Below is a small trained network, with its code and all its weights. Each question gives an input and a target symbol and asks what happens when units are switched off, that is, made to give their printed mean instead of their output.

import numpy as np


def w(rows, s, z=0):
    codes = np.array(rows[::2]) - 128.0
    scale = np.full(codes.shape[1], s)
    scale[-1] = z or s
    return codes * scale


def f(y):
    return y / 2 * (1 + np.tanh(0.7978845608 * (y + 0.044715 * y**3)))


def softmax(a):
    e = np.exp(a - a.max(-1, keepdims=True))
    return e / e.sum(-1, keepdims=True)


def log_softmax(a):
    a = a - a.max(-1, keepdims=True)
    return a - np.log(np.exp(a).sum(-1, keepdims=True))


def net(x, mask):
    ids = ['ΓΛΩαβεζηθξπστφψ'.index(c) for c in x.split()]
    T = len(ids)
    res = E[ids] + P[:T]
    q, k, v = (res @ M[0].T for M in (Q, K, V))
    z = softmax(np.where(np.tri(T) > 0, q @ k.T / 4**0.5, -1e9)) @ v
    res = res + np.where(mask[0], z, O[0][:, -1]) @ O[0][:, :-1]
    y = f(res @ A[0][:, :-1].T + A[0][:, -1])
    res = res + np.where(mask[1:25], y, B[0][:, -1]) @ B[0][:, :-1]
    return log_softmax(res[-1] @ U[:, :-1].T + U[:, -1])


Q, K, V, O, A, B = {}, {}, {}, {}, {}, {}
E = w([
[34,113,158],'Γ',
[83,104,166],'Λ',
[160,96,176],'Ω',
[81,106,123],'α',
[251,84,116],'β',
[79,112,125],'ε',
[66,113,116],'ζ',
[4,116,69],'η',
[86,108,117],'θ',
[71,108,114],'ξ',
[86,111,110],'π',
[83,104,125],'σ',
[62,120,51],'τ',
[148,102,100],'φ',
[71,112,116],'ψ',
],0.0033)
P = w([
[121,181,82],'0',
[96,155,174],'1',
[142,148,2],'2',
[100,127,162],'3',
[183,123,31],'4',
[101,102,159],'5',
[199,101,47],'6',
[101,78,158],'7',
[197,80,58],'8',
[101,51,156],'9',
[199,67,65],'10',
[99,16,154],'11',
[201,55,77],'12',
],0.0096)
Q[0] = w([
[101,95,180],'H0',
[71,160,244],'H0',
[209,90,6],'H0',
[51,98,154],'H0',
],0.025)
K[0] = w([
[173,161,157],'H0',
[142,233,99],'H0',
[121,2,156],'H0',
[150,179,174],'H0',
],0.024)
V[0] = w([
[14,136,94],'H0',
[202,121,8],'H0',
[44,110,60],'H0',
[214,79,185],'H0',
],0.013)
O[0] = w([
[182,20,161,219],'H0',
[16,92,30,179],'H0',
[166,26,120,255],'H0',
[143,253,100,85],'H0',
],0.014,0.0016)
A[0] = w([
[107,124,169,148],'N0',
[138,108,84,91],'N1',
[127,129,131,140],'N2',
[119,140,142,57],'N3',
[142,105,74,71],'N4',
[174,148,6,201],'N5',
[158,136,137,180],'N6',
[107,147,127,154],'N7',
[50,97,133,226],'N8',
[143,133,140,180],'N9',
[100,144,124,152],'N10',
[65,209,151,55],'N11',
[105,144,129,134],'N12',
[102,145,124,160],'N13',
[134,159,125,157],'N14',
[116,151,139,132],'N15',
[111,147,121,177],'N16',
[141,199,41,2],'N17',
[107,81,213,135],'N18',
[100,124,190,75],'N19',
[58,156,125,131],'N20',
[147,111,57,74],'N21',
[3,144,249,114],'N22',
[140,107,80,81],'N23',
],0.013,0.0048)
B[0] = w([
[119,104,158,129],'N0',
[157,107,83,157],'N1',
[126,129,133,130],'N2',
[144,120,90,109],'N3',
[164,103,72,159],'N4',
[30,99,85,234],'N5',
[124,159,179,159],'N6',
[128,164,103,129],'N7',
[95,165,229,253],'N8',
[121,146,170,146],'N9',
[138,169,106,133],'N10',
[83,42,176,135],'N11',
[136,157,102,125],'N12',
[133,171,106,134],'N13',
[86,159,129,135],'N14',
[117,150,94,119],'N15',
[113,169,120,137],'N16',
[254,154,125,168],'N17',
[167,203,92,202],'N18',
[117,85,111,117],'N19',
[203,159,131,149],'N20',
[168,86,77,160],'N21',
[226,48,87,149],'N22',
[160,106,79,157],'N23',
],0.033,0.008)
U = w([
[202,211,195,183],'Γ',
[110,150,194,250],'Λ',
[1,209,182,114],'Ω',
[138,102,130,118],'α',
[135,203,54,158],'β',
[139,106,126,86],'ε',
[150,110,122,110],'ζ',
[236,143,96,1],'η',
[138,79,132,138],'θ',
[153,103,124,115],'ξ',
[135,74,126,156],'π',
[134,113,125,68],'σ',
[181,39,84,108],'τ',
[38,39,112,127],'φ',
[145,111,124,94],'ψ',
],0.0051,0.0035)

Each question gives the input, a string of symbols that net reads in full, and the target symbol t.
The units are the heads (4 rows each of Q, K, V and O) and the neurons (one row each of A and B). Each row of codes is followed by its name. A weight is (code - 128) times the scale printed after its matrix; where a second scale follows, it is the last column's (O, A, B and U).
mask holds one flag per unit, heads first, then neurons. A switched-off unit (its flag False) gives its mean, the last column of its rows in O or B, instead of its output. The means were averaged over made-up inputs and are rounded, as every weight is.
A unit's drop is (log p(t) with every unit on - log p(t) with that unit switched off) / (log p(t) with every unit on - log p(t) with every unit switched off).
The circuit of an input: a set's keep is (log p(t) with only the set's units on - log p(t) with every unit switched off) / (log p(t) with every unit on - log p(t) with every unit switched off). Starting from the 12 units with the biggest drops (on a tie, the unit counted first), units are removed one at a time, each time the one whose removal leaves the highest keep (on an exact tie, the one counted first), for as long as the keep stays at least 0.8.
units of the circuit, in order: the units of the circuit, biggest drop first
top k neurons: the k neurons with the biggest drops, biggest first
input β β τ Ω, target Γ: top 4 neurons => (N8; N5; N20; N22)
input β β β β Γ, target β: units of the circuit, in order => (H0; N17; N8; N5)
input φ ξ φ φ τ, target φ: units of the circuit, in order => (N5)
input φ β η θ π η ψ, target η: top 3 neurons => (N8; N18; N5)
input ψ ζ β τ ψ, target τ: units of the circuit, in order => (H0; N8)
input η Λ π β, target Γ: top 4 neurons => (N18; N5; N8; N22)
input ε η φ θ φ τ Ω, target τ: units of the circuit, in order => (N8; H0)
input β β Ω α σ θ ξ β Ω, target β: top 3 neurons => (N17; N8; N5)
input η β θ, target β: top 2 neurons => (N17; N8)
input Λ τ β Ω β π φ Ω β, target Ω: top 2 neurons => (N5; N6)
input ζ θ β φ α β φ σ Γ β β, target β: top 3 neurons => (N17; N5; N8)
input φ α φ Ω β θ τ β ζ, target β: top 3 neurons => (N17; N8; N5)
input ε β τ, target β: units of the circuit, in order => (H0; N17; N5; N14)
input β φ β Ω τ φ τ Ω β β θ ψ, target Γ: units of the circuit, in order => (N5)
input ε β β β ξ β ψ β Ω β β φ η, target φ: units of the circuit, in order => (N5; N18; N17)
input β φ β η β τ τ β η σ π β φ, target β: units of the circuit, in order => (H0; N17; N5)
input ε α φ β Γ β Ω φ η ξ, target Γ: top 2 neurons => (N5; N18)
input φ β α Λ φ Γ β, target Γ: units of the circuit, in order => (H0; N6)
input φ Ω θ π, target Γ: top 3 neurons => (N8; N5; N18)
input Λ τ φ φ β Ω β τ β Γ φ φ, target Ω: units of the circuit, in order => (H0; N8)
